Each row comes from the steps of one walk. Every step used is in the known rows, and no mark comes twice. Write the walk behind each row, first mark first.
Known rows:
vavul > dimaf > runit > kupi > nofu > tifed: [-0.59 -0.52  0.29 -0.85 -1.36 -0.76 -1.01  0.31 -1.21 -1.46 -1.39  1.05
 -0.43 -0.40  0.75  1.22  0.06 -0.25 -0.81  2.17  0.19  0.07 -1.19  0.33
  1.50 -0.37  0.06 -1.11  1.06 -0.05  1.05 -0.96 -0.35  0.66 -0.32  2.43
 -1.43 -0.34 -5.55  0.77 -1.12  0.20 -1.22]
dimaf > runit > zugis > kupi > gifeg > nofu: [-0.19 -1.74 -0.08  0.97 -1.17  0.97 -0.73 -0.76 -0.41 -1.01 -0.95 -0.56
 -2.32 -0.13 -0.86 -0.87  0.00 -1.07  0.85  0.05 -0.01  1.12  0.61  0.62
  1.44 -1.20 -0.34 -1.72  1.09  0.84  1.63  0.22 -0.12 -0.24  0.72  1.85
 -0.73  1.32 -0.51  0.65 -1.15 -1.61  0.34]
runit > zugis > gifeg > nofu > vavul > dimaf > tifed > kupi: [-0.50  1.00  0.01  0.02 -0.68  1.36 -0.08  0.88 -0.15 -1.04  0.01  0.54
 -1.32 -0.30 -1.48  1.43 -0.47  0.44 -0.82 -0.45  0.53 -1.77 -1.03  0.82
 -0.79 -0.50 -0.67 -0.26  1.05 -0.05  0.40  0.53  0.27 -0.40  0.26  0.80
  0.27  1.63 -5.04  0.69 -0.44 -0.91 -0.65]
runit > dimaf > tifed > kupi: [ 0.44 -2.50 -0.64 -0.10 -0.98  1.97 -1.35  0.52 -0.75  0.04 -0.20  0.20
  0.17  0.20 -0.98 -0.44 -0.75 -1.07  2.14 -1.09  0.52  0.82 -0.43 -0.62
 -1.11 -0.64 -0.39 -0.13  0.62 -0.56  0.37  0.01 -0.15 -0.39 -1.06  1.03
 -0.85  0.68 -3.43  0.33 -0.55 -2.77 -1.16]
vavul > nofu > dimaf > tifed > runit > zugis: [ 0.06  0.93 -0.71 -0.33 -1.28  0.08 -0.42 -0.63 -0.38 -1.36 -0.38 -0.29
  0.88 -0.80 -0.34  0.39 -0.49  0.40  0.51 -1.07  0.51  1.26 -0.32 -0.62
 -0.04 -0.26  0.21  0.25  0.47 -1.91  1.07  0.05  0.26 -0.61  0.13  1.17
 -0.22  1.88 -2.09  0.17 -1.91 -1.49 -1.18]
vavul > dimaf > gifeg > nofu > tifed: [-0.33  0.31  1.12 -0.27 -1.03 -1.54 -0.60  0.01 -0.17 -0.74 -0.12 -0.07
 -0.36 -0.29 -0.36  1.32 -0.69 -0.11 -2.20  1.64  0.47 -0.31 -0.64  0.83
  0.94  0.11 -0.35  0.25  0.88  0.06  0.08  1.07  0.10  0.10  0.88  1.37
 -0.51 -0.07 -2.84  1.16 -1.26  0.47 -0.56]
kupi > tifed > nofu > dimaf > vavul: [ 0.68  0.29 -2.01  1.11 -0.07 -0.62 -1.78  0.17 -0.38 -0.60 -0.56 -0.51
 -0.37  0.29  0.57 -1.68 -0.23  0.37 -1.71 -0.80 -0.14  1.11 -1.44  0.40
  0.50  1.10 -0.65  0.01  0.61  0.69  1.24 -0.38 -0.20 -1.61 -0.61  1.53
  0.10  1.04  1.87 -0.49 -1.06 -0.37 -1.12]
zugis > tifed > kupi > gifeg > vavul > nofu > dimaf > runit: [-0.17 -1.63 -1.02 -0.40 -0.62 -2.21  0.29 -1.04 -0.58  0.27  0.28  0.56
  0.84 -0.34 -0.79  0.04 -0.17 -0.41 -0.72 -0.01  0.46 -0.64 -0.89 -0.09
  0.84  0.78 -1.06 -0.25  0.71 -0.22  1.79  0.61  0.94 -0.63  0.59  1.31
 -0.53  1.60  0.03 -0.25 -1.63 -1.29 -0.38]
zugis > tifed > nofu > gifeg > vavul: [ 0.05 -0.94 -1.02  0.23  0.69 -2.50 -0.48 -0.52 -1.26 -0.84  1.70 -0.03
 -1.05 -0.26 -1.30 -0.59 -1.24 -0.81 -0.73 -1.39  0.72 -0.87 -0.54  0.20
  0.97  0.36 -1.26  0.82  1.26  0.56  0.70  1.08  0.44 -1.14  0.20  1.18
  0.95  0.08  0.05 -0.13 -0.63 -1.34 -0.70]
dimaf > runit > zugis > vavul > nofu: [ 0.24 -0.33 -0.88  0.30 -1.16  1.07 -1.06 -0.35 -0.92 -1.81  0.36 -0.14
 -1.09 -1.09 -0.62 -0.69  0.08 -0.85  0.36 -1.92  1.19  1.35  0.48  1.54
 -0.60 -0.17 -0.38 -0.72  0.46 -0.26  0.85  0.47 -0.53 -0.48 -0.20  1.93
 -0.14  1.80 -3.48  0.59 -1.34 -2.39  0.20]
dimaf > tifed > nofu > gifeg > kupi > zugis > vavul: [-0.20 -0.59 -0.65  0.41  1.36  2.45 -0.43  0.33 -1.08 -0.99  0.15  1.77
 -0.55  0.35 -1.59 -0.43 -0.44 -0.16 -1.85 -0.24  0.48  0.13 -0.66 -0.24
  0.79 -0.26 -1.01 -0.08  1.12  0.24  1.59  0.96 -0.20 -0.95 -0.54  1.05
 -0.16  0.09  3.08  0.40 -1.72 -1.14 -0.41]
nofu > tifed > kupi > gifeg > vavul > dimaf > runit: [-0.15 -1.05  0.21  0.46 -0.45 -1.21 -0.02 -0.07 -0.47  0.04 -0.50  0.98
  0.60  0.27  0.01  0.73 -0.18 -0.33 -0.35  1.18  0.10 -0.58 -0.59  0.22
  1.17 -0.09 -0.72 -0.48  0.59 -0.38  0.89 -0.34 -0.16  1.04  0.49  1.73
 -1.15 -0.72 -2.66  0.31 -1.25 -0.22 -1.15]
dimaf > tifed > kupi > zugis > gifeg > vavul > nofu: [-0.62 -0.61 -1.16  0.64  1.22  1.45 -0.75 -0.44 -0.17 -0.48  0.39  1.14
 -1.61  0.18 -0.63  0.11 -0.42 -0.44 -1.61 -1.80  0.58 -0.19 -0.82  1.03
 -0.23  1.18 -1.10  0.10  0.53 -0.47  1.27  1.55  0.21 -1.26 -0.92  1.13
 -0.66  1.68  1.85  0.21 -1.41 -2.57 -1.11]
gifeg > kupi > tifed > runit > dimaf > vavul: [ 0.61 -0.46 -0.11  0.41 -0.79  1.05 -2.07 -0.67  0.24  0.40 -0.70  1.07
  0.77 -0.25 -0.72 -2.35  0.47 -0.28  2.09 -1.30 -0.10  1.36  0.38  0.10
 -0.94 -0.73  0.64 -0.01  0.64 -0.41  0.86 -0.10 -1.01 -0.68 -0.53  0.91
  0.10 -0.76  0.55  0.08  0.59 -0.18 -1.19]
vavul > nofu > gifeg > kupi > zugis > tifed: [ 0.16 -1.03  0.52 -0.25 -0.59 -0.82 -0.27 -0.96  0.27 -0.75  0.07  2.42
 -0.57 -0.79 -1.05 -0.75 -1.33  0.62 -3.22  0.32  0.45 -1.41 -0.43 -0.59
  1.36  0.81 -0.86  0.01  1.10 -0.67  1.53  0.87 -0.18 -0.65 -0.18  1.87
  0.02  0.34  2.48  0.08 -1.64 -0.82 -1.06]
zugis > dimaf > vavul > nofu > tifed > runit: [-0.15  0.44 -1.08 -0.72 -1.35  0.56 -1.70 -0.34  0.41 -0.94 -0.10  1.36
  1.40 -1.32 -0.57 -0.86 -0.26 -0.01 -1.96 -1.63  0.90  0.34 -0.72  0.82
  0.73  0.51 -0.04  0.72  0.54 -0.31  0.45  1.14 -0.14 -1.01 -1.00  2.43
 -0.56  0.80 -1.38  0.25 -1.74 -0.79 -0.96]
vavul > dimaf > runit > zugis > gifeg > kupi: [ 0.06 -0.68  0.83  0.46 -1.63  0.32 -0.33 -0.17 -0.48 -1.96 -0.30 -0.54
 -2.11 -0.94 -0.90 -0.72 -0.09 -0.62  0.75 -0.99 -0.11  1.07 -0.02  0.53
 -0.45 -0.90 -0.13 -0.49  1.14 -0.16  0.91  0.07 -0.32  0.20  0.50  1.35
 -1.39  1.32 -4.39  1.09 -0.41 -0.08 -0.64]
gifeg > kupi > zugis > dimaf: [ 0.56 -1.56 -0.11  1.32 -1.38  1.62 -1.98 -0.70  0.27 -1.25 -1.58  0.25
 -1.25 -0.47 -0.84 -1.41 -1.15 -0.65 -2.47 -0.92 -0.79  1.08 -0.42 -0.19
  0.10  0.47 -0.64  0.31  1.26 -0.32  1.24  0.88 -0.56 -0.18 -1.51  2.24
 -0.85  0.45  1.04  0.15  0.38 -2.54 -0.52]
zugis > vavul > nofu > gifeg > kupi > tifed: [ 0.76 -0.11  0.56  0.93 -0.04 -0.62 -0.98 -0.77  0.54 -1.25  0.32  1.86
 -0.39 -0.05 -0.94 -0.94 -0.54 -0.27 -1.67 -0.28  0.69 -2.36  0.01  0.62
  0.61  0.53 -0.90 -0.44  1.11  0.02  1.14  0.94 -0.68 -0.98  0.36  1.74
 -0.02 -1.15  2.44  0.00 -0.77 -0.02 -0.83]
zugis > dimaf > runit > kupi > gifeg > vavul > nofu: [-0.33 -0.40  0.23 -0.23 -0.69  0.36 -1.58 -1.44  0.28 -0.65 -1.09  0.18
 -0.07 -0.72 -0.74 -0.71  0.37 -1.17  0.82 -0.55 -0.06  0.56 -0.19  0.38
  1.28  0.88 -0.78 -1.16  1.11  1.02  1.83  0.71 -0.06 -0.32  0.26  1.76
 -1.52  0.80 -1.41  0.10 -0.80 -2.28 -0.04]
tifed > runit > kupi > gifeg > nofu > vavul > dimaf: [-0.46  1.98  0.64 -0.31 -0.50 -2.15 -0.66 -0.86 -0.75  0.26 -1.49 -0.69
  1.46 -0.31 -0.46  0.97 -0.56  1.01 -0.49  2.53  0.04 -1.07 -0.27 -0.41
  0.44 -0.79 -0.61 -0.56  0.97  0.10  1.00  0.10  0.13  0.53  0.31  1.51
  0.32 -0.85 -1.42 -0.18  0.22 -1.59 -1.10]
runit > kupi > tifed > nofu > gifeg > vavul > dimaf: [-0.13  1.39  0.49  0.58  0.87 -2.59 -0.96 -0.13  0.16 -0.21 -0.67 -1.10
 -1.28  0.45  0.21  0.29 -0.58  0.67 -0.76  0.46 -0.30 -1.62 -0.49 -0.16
  1.62  0.67 -1.23 -0.45  1.36  0.25  1.21 -1.09 -0.32 -1.29  0.74  1.11
  0.70 -1.97 -1.24  0.03 -0.01  0.10 -1.71]
nofu > vavul > dimaf > tifed > kupi > zugis > gifeg: [-0.57 -0.16 -1.08  0.81  0.34  0.59 -0.24  0.93 -0.18 -0.23 -0.59  1.76
 -0.29  0.36  0.16  0.12 -1.15  0.36 -3.29 -0.31  0.29 -0.91 -1.59  0.38
 -0.93  0.24 -0.97 -0.04  0.93 -0.40  0.69  0.48  0.35 -0.10 -1.44  1.75
 -0.63  1.46 -1.48 -0.12 -1.18 -1.85 -1.33]
zugis > vavul > dimaf > runit > kupi: [-0.31 -1.03 -0.61 -0.27 -1.09 -0.19 -1.08  0.25 -1.59 -0.86 -0.26 -1.30
  0.52 -0.28 -0.33  0.03 -0.33 -1.16  0.20 -0.55  0.66  1.29 -0.14  0.89
 -0.64 -0.58 -0.74 -0.45  0.90 -0.03  0.60 -0.23 -0.21  0.03 -0.93  2.06
 -0.57 -0.07 -4.77  0.88 -0.35 -1.06  0.23]
nofu > gifeg > kupi > zugis: [ 0.85 -1.52  0.53  0.69 -0.24 -0.50 -1.13 -0.92 -0.53 -1.38 -1.19  2.10
 -0.14 -0.03 -0.68 -1.65 -1.32  0.15 -1.15 -0.07 -0.39  0.36 -0.37 -1.02
  0.62  0.24 -0.82 -0.24  1.21 -0.47  1.48  0.46 -0.71  0.72  0.15  1.77
 -0.48 -0.58  2.86 -0.22 -0.79 -1.53 -1.01]
vavul > dimaf > runit > kupi: [-0.17 -1.29 -0.18 -0.55 -1.44 -1.22 -1.20 -0.08 -1.33 -0.57 -0.87 -0.99
  0.16 -0.30  0.26 -0.17 -0.53 -0.47  0.69  0.21  0.16  1.64 -0.32 -0.18
  0.00 -0.30 -0.51 -0.73  0.82 -0.34  0.84 -0.92 -0.29  0.32 -0.37  1.92
 -1.31  0.17 -4.91  0.87 -0.44 -0.60 -0.76]
zugis > tifed > nofu > dimaf: [ 0.29 -1.20 -1.96  0.32 -0.89 -2.22 -0.48  0.05 -1.58 -1.02  0.75 -2.08
 -0.78 -0.41 -0.37 -0.08 -1.41 -0.28 -2.44 -0.27  0.44  0.18 -1.39 -0.38
  0.52  0.23 -1.07  0.86  0.94  0.08  0.77  0.46  0.79 -1.55 -0.97  1.75
  0.35  1.61 -0.41 -0.11 -0.89 -1.83 -0.87]
zugis > tifed > kupi > gifeg > nofu > dimaf: [ 0.14 -1.95 -0.57  0.29 -1.11 -0.98  0.21 -0.57 -0.80  0.00 -0.28 -1.09
  0.51  0.23 -1.29  0.35 -1.26 -0.21 -1.83  1.38  0.07 -0.97 -0.86 -0.52
  0.49  0.20 -1.33  0.11  0.89  0.32  1.33  0.97  0.78 -0.46 -0.13  1.58
  0.14  0.62  1.22 -0.17 -1.02 -1.71 -0.26]
vavul > nofu > tifed > runit: [ 0.13 -0.07 -0.73 -0.18 -0.73 -2.03 -0.84 -0.81 -0.91 -1.08  0.39  0.47
  0.60 -0.81  0.33  0.46 -0.80  0.32 -1.48  0.25  1.19 -0.41 -0.24 -0.01
  0.76 -0.19 -0.23  0.34  0.22 -1.33  0.35  0.69 -0.26 -0.36 -0.39  2.28
 -0.43 -0.10 -0.49  0.28 -1.53 -1.38 -1.96]
kupi > nofu > gifeg > vavul > dimaf > runit: [-0.21 -0.28  0.65 -0.01  0.02 -2.51 -0.79 -0.37 -0.29 -1.60 -0.95  1.32
 -0.10 -0.25 -0.02 -0.70 -0.51 -1.06  0.53 -0.03 -0.14  0.25 -0.67  0.93
  0.71  0.36 -0.11  0.15  1.67  0.47  1.12  0.55  0.42  0.56  1.22  1.63
 -0.86  0.52 -4.35 -0.10 -0.53 -0.12 -0.81]
kupi > zugis > tifed > nofu > dimaf: [-0.04 -1.03 -2.00  0.81 -0.27 -1.18 -0.31  0.12 -1.12 -0.77 -0.33 -1.55
 -1.02 -0.22  0.38 -0.33 -1.44  0.48 -4.26  0.16  0.00  0.82 -1.34 -0.47
  0.67  0.66 -1.07  0.67  0.88 -0.21  1.33  0.30  0.56 -1.47 -1.44  2.01
  0.75  1.86  1.41 -0.30 -1.38 -2.52 -0.87]
nofu > tifed > kupi > zugis > vavul: [ 0.27 -1.85 -1.62  1.20 -0.13  1.16 -0.93  0.39 -1.40 -0.89 -0.32  1.03
 -0.12  0.36 -0.14  0.29 -0.98 -0.21 -3.39 -0.43  0.70 -0.32 -0.63  0.66
 -0.20 -0.05 -1.31 -0.08  0.41 -0.90  0.62  0.37 -0.74  0.15 -1.90  2.61
  0.51 -0.94  1.05  0.04 -1.23 -2.98 -0.46]

Which walk is each row?
[ 0.12 -0.09 -0.52  0.80 -0.61 -0.56 -0.92 -0.91  0.59 -0.93 -0.04  0.33
 -0.28  0.10 -0.81  0.46 -0.61 -1.17 -0.75 -0.50  0.07 -1.14 -1.40  0.29
  2.26  0.52 -0.68 -0.11  1.23 -0.09  1.35  1.03  1.01 -1.02  0.00  1.48
 -0.94  1.83  2.52 -0.48 -1.58 -1.43 -0.42] -> zugis > kupi > gifeg > vavul > nofu > dimaf > tifed
[-0.14  2.04  0.49  1.49 -0.36  0.39 -0.85  0.07  0.06  0.18 -0.06 -1.58
 -3.55 -0.18 -1.12  0.36  0.32  0.03 -1.74  0.08  0.02  0.01  0.45  1.35
  0.13 -0.58 -0.68 -0.63  1.00 -0.11  1.05 -0.51 -0.45 -1.77  0.05  0.67
  0.26 -0.91 -0.97  0.93 -0.06 -0.24 -0.64] -> runit > zugis > vavul > dimaf > gifeg > kupi > tifed > nofu
[-0.19  0.43  0.26 -0.18  0.22  0.84 -0.15  0.90 -0.68 -0.88  0.76  0.13
 -0.24 -0.03 -2.04  0.65 -0.72 -0.31 -1.20  0.20  0.68 -1.14 -0.86  0.00
  0.81 -0.62 -0.95  0.59  1.34  0.16  0.71  0.64  0.36 -1.21 -0.10  0.90
 -0.54 -0.14 -1.42  0.81 -1.10  0.41 -0.84] -> zugis > vavul > dimaf > tifed > nofu > gifeg > kupi
[ 0.08  1.76 -0.38  1.51  0.15 -2.02 -0.38 -1.43  0.70 -1.89 -0.22 -1.20
 -1.01 -0.51  0.42 -0.51  0.03  0.15 -0.43 -2.21 -0.04 -0.41  0.02  0.95
 -0.31  0.50 -0.18  0.21  0.92 -0.87  1.22  0.84  0.08 -1.32  0.95  1.17
  0.96  0.91  0.51 -0.47 -0.57 -1.30 -1.12] -> kupi > tifed > runit > zugis > gifeg > vavul > nofu > dimaf
[ 0.26  0.52 -0.21  1.11 -0.66 -0.82 -0.64 -1.33 -0.65 -0.55 -0.47  0.03
  0.10 -0.01 -1.06 -0.73  0.47 -0.58  0.18 -1.33 -0.13  1.27  0.67  0.34
 -1.06 -1.13 -0.04 -0.36  1.05 -1.19  1.42  0.27 -0.28 -0.41  0.79  0.64
  0.59 -1.12  1.78  0.20 -0.21 -0.39  0.28] -> nofu > dimaf > gifeg > kupi > tifed > runit > zugis > vavul
[-0.79 -0.12  0.96 -0.42 -0.65  1.12  0.09  0.33 -0.74 -1.02 -0.71 -0.15
  1.12 -0.01 -0.46  1.55  0.37 -0.35 -1.11  2.64  0.62 -0.72 -0.35  0.86
  1.42 -0.62 -0.59 -1.15  0.86  1.01  0.97  0.41 -0.40  0.64  0.30  2.03
 -0.42 -0.74 -3.03  1.14 -1.72  0.28  0.48] -> zugis > vavul > dimaf > runit > kupi > gifeg > nofu > tifed
[-0.86  1.00 -0.01  0.74  0.51  1.30 -0.19  0.71  0.50 -1.36 -0.51  1.27
 -0.38  0.06  0.09  0.52 -0.85  0.31 -3.58  0.56  0.24 -0.89 -1.42  1.15
 -0.33  0.57 -0.34  0.36  1.16  0.61  0.56  1.81  0.31 -0.15 -0.54  1.49
  0.01  2.39 -1.50  0.36 -1.05 -0.75 -0.45] -> kupi > zugis > gifeg > nofu > vavul > dimaf > tifed
[-0.61 -0.17  0.99  0.04 -1.11  0.74  0.46  0.61 -0.06 -2.67 -0.20 -0.33
 -1.44 -0.80 -0.04  0.79  0.07 -0.02 -1.02  0.34  0.47 -0.10 -0.36  1.21
  0.56 -0.56  0.05 -0.44  0.97  0.45  0.43  0.72 -0.30  0.19  1.21  1.71
 -0.37  1.53 -6.00  1.49 -1.76  0.74 -0.24] -> vavul > dimaf > runit > zugis > gifeg > nofu > tifed
[-0.58 -1.18 -0.72  0.18  0.53  1.04 -0.63 -0.01 -1.32 -0.11 -0.27  1.23
 -0.44  0.37 -1.02  0.90 -0.13 -0.15 -3.34  0.44  0.82  0.03 -0.32  1.19
 -0.03 -0.04 -1.21 -0.44  0.59 -0.06  0.95  1.48 -0.22 -0.38 -0.13  1.45
  0.55 -0.66  1.75  0.82 -1.52 -2.05  0.50] -> dimaf > gifeg > nofu > tifed > kupi > zugis > vavul
[-0.31 -1.38 -1.51  0.36  0.17  2.62 -0.39  0.57 -0.96 -0.79 -0.81 -0.06
  0.97  0.71 -1.08  0.89 -0.59 -0.15 -2.51 -0.27  0.26  0.48 -1.13  0.34
 -0.67  0.30 -1.03  0.42  0.76 -0.50  1.31  1.27  0.37 -0.83 -0.88  1.24
  0.66  1.28  1.15  0.41 -1.15 -1.97  0.58] -> gifeg > nofu > dimaf > tifed > kupi > zugis > vavul
[-0.06  1.31  0.20  1.83  0.05 -2.04 -0.72  0.17  1.24 -0.70 -0.55 -1.51
 -3.78  0.12 -0.16 -0.05 -0.78  0.32 -1.55 -1.09 -0.39 -2.00 -0.06  0.69
  2.26 -0.26 -0.95 -0.47  1.74 -0.20  1.04 -1.25  0.02 -2.15  0.80  1.45
  1.26 -0.84 -1.57  0.01 -0.11 -0.19 -1.38] -> runit > zugis > kupi > tifed > nofu > gifeg > vavul > dimaf
[-0.07  0.59 -1.02  0.14 -0.52 -2.07 -0.54 -0.78 -1.30 -0.67  1.00 -1.36
 -2.03 -0.77 -1.44  0.28 -0.23 -0.58 -0.36 -1.82  0.14  1.04 -0.67  0.46
  0.44  0.16 -0.81  0.40  1.16 -0.13  1.06  0.43  0.77 -1.25  0.80  0.26
  1.21  1.41 -1.09  0.08 -0.73 -1.89  0.28] -> runit > zugis > tifed > nofu > dimaf > gifeg > vavul
[-0.46  0.69 -0.58 -0.82  0.04 -3.50 -1.75 -2.03 -2.19 -0.55 -1.20 -0.16
  0.51 -0.22 -0.75  0.29  0.32 -1.06  1.68 -0.45 -0.37  1.81 -0.73  0.09
 -0.02 -0.32 -0.26 -0.12  1.42 -0.39  1.70  0.63  0.84 -0.03  0.90  0.63
 -0.16 -0.59  0.40 -0.43  0.34 -2.19 -0.29] -> tifed > runit > kupi > nofu > dimaf > gifeg > vavul
[-0.24 -0.82  0.39 -0.35 -1.66  1.46 -1.00 -0.17 -0.04 -0.79 -0.84  0.45
 -1.62 -0.60 -1.83  0.78 -0.12 -0.28 -1.11 -0.59  0.17 -0.10 -0.15  0.40
  0.49 -0.30 -0.76 -0.69  1.06 -0.04  0.83  0.66 -0.20 -0.50  0.90  1.23
 -0.14 -0.14 -3.42  1.12 -1.01 -1.61  0.19] -> runit > zugis > dimaf > gifeg > nofu > tifed > kupi
[-0.07  0.68 -0.52  1.05 -0.82 -1.05 -0.88 -1.19 -0.58 -0.55 -0.88  0.01
 -1.07 -0.44 -1.11 -0.19 -0.45  0.07 -0.11  0.09  0.18 -0.87  0.35  0.29
  0.88 -1.81 -0.39 -1.02  1.21 -0.01  1.14  0.40  0.15 -0.14  0.44  1.75
  0.90  0.27  0.84 -0.42  0.02 -2.75 -0.33] -> tifed > runit > zugis > kupi > gifeg > nofu > vavul
[-0.46 -0.98 -0.43 -0.08  0.66  2.76 -0.54  0.83 -0.07 -0.63 -0.91  1.89
 -0.27  0.07 -0.81 -0.10 -0.13  0.23 -0.85 -0.34  0.43 -0.99 -1.23  0.20
 -1.21 -0.25 -0.51 -0.47  1.10  0.71  0.87  1.54  0.16 -0.67 -0.25  0.75
  0.42  2.20 -1.45  0.05 -0.68 -3.06 -0.41] -> runit > dimaf > tifed > kupi > zugis > gifeg > nofu > vavul
[ 0.02 -1.70 -1.35 -1.00 -2.15 -1.05  0.17 -0.21 -0.89 -0.60  0.04 -0.02
 -0.39 -1.08 -0.71  0.18 -0.34  0.46 -0.74 -1.02  0.75  0.19 -0.61 -0.42
  0.06  0.05 -0.68 -0.60  0.58 -1.32  1.48 -0.69  0.44 -1.06  0.30  1.54
 -0.02  2.26 -4.04  0.45 -1.78 -1.36 -0.50] -> vavul > nofu > dimaf > runit > zugis > tifed > kupi
[ 0.16  1.53 -0.10  0.50 -1.66  2.14 -2.03 -1.09  1.65 -0.24 -0.97  0.98
 -0.99 -1.18 -1.25 -1.70  0.55  0.45 -0.53 -2.18 -0.17  0.61  0.58  0.81
  0.17  0.27  0.32 -0.24  0.72 -0.78  1.48 -0.12 -0.95 -1.67 -0.52  1.49
 -0.08  0.12 -0.12  0.41 -0.13  0.00 -0.97] -> gifeg > kupi > tifed > runit > zugis > dimaf > vavul > nofu
[ 0.65 -0.57  0.68 -0.18 -0.24  0.14 -1.42 -0.65  0.64  0.03 -0.93  2.48
  1.86 -0.14 -0.93 -2.98  0.22  0.07  2.36 -1.25 -0.06  0.45  0.34 -0.62
 -0.36 -0.70  0.42 -0.21  1.11 -0.08  1.13  0.01 -0.84 -0.35  0.77  0.80
  0.22 -1.32  0.90 -0.26 -0.38  0.53 -1.18] -> nofu > gifeg > kupi > tifed > runit > dimaf > vavul
[ 0.00  1.51 -0.70 -0.26 -0.96 -1.74 -0.61 -1.15 -0.99 -1.01 -0.16 -1.22
  0.55 -1.15 -1.00 -0.16 -0.09 -0.23 -0.25 -1.82  0.85  1.57  0.25  0.72
 -0.92 -0.53 -0.44  0.12  0.76 -1.14  0.99  1.00  0.62 -0.93  0.74  1.11
  0.49  1.10 -0.82 -0.06 -1.61 -2.84  0.15] -> tifed > runit > zugis > vavul > nofu > dimaf > gifeg
[-0.23  1.01 -0.72  0.42 -0.61 -1.36 -0.47  0.42 -0.51  0.18 -0.06  0.43
 -1.84 -0.84 -0.58  0.80 -1.08  1.50 -5.07  1.43  0.08 -1.73 -1.41 -0.14
  0.91  0.04 -0.89  0.49  1.10 -0.53  0.93 -0.23  0.19 -1.11 -1.42  1.60
  0.88  0.85 -0.60  0.11  0.30 -1.08 -1.47] -> gifeg > kupi > zugis > tifed > nofu > vavul > dimaf
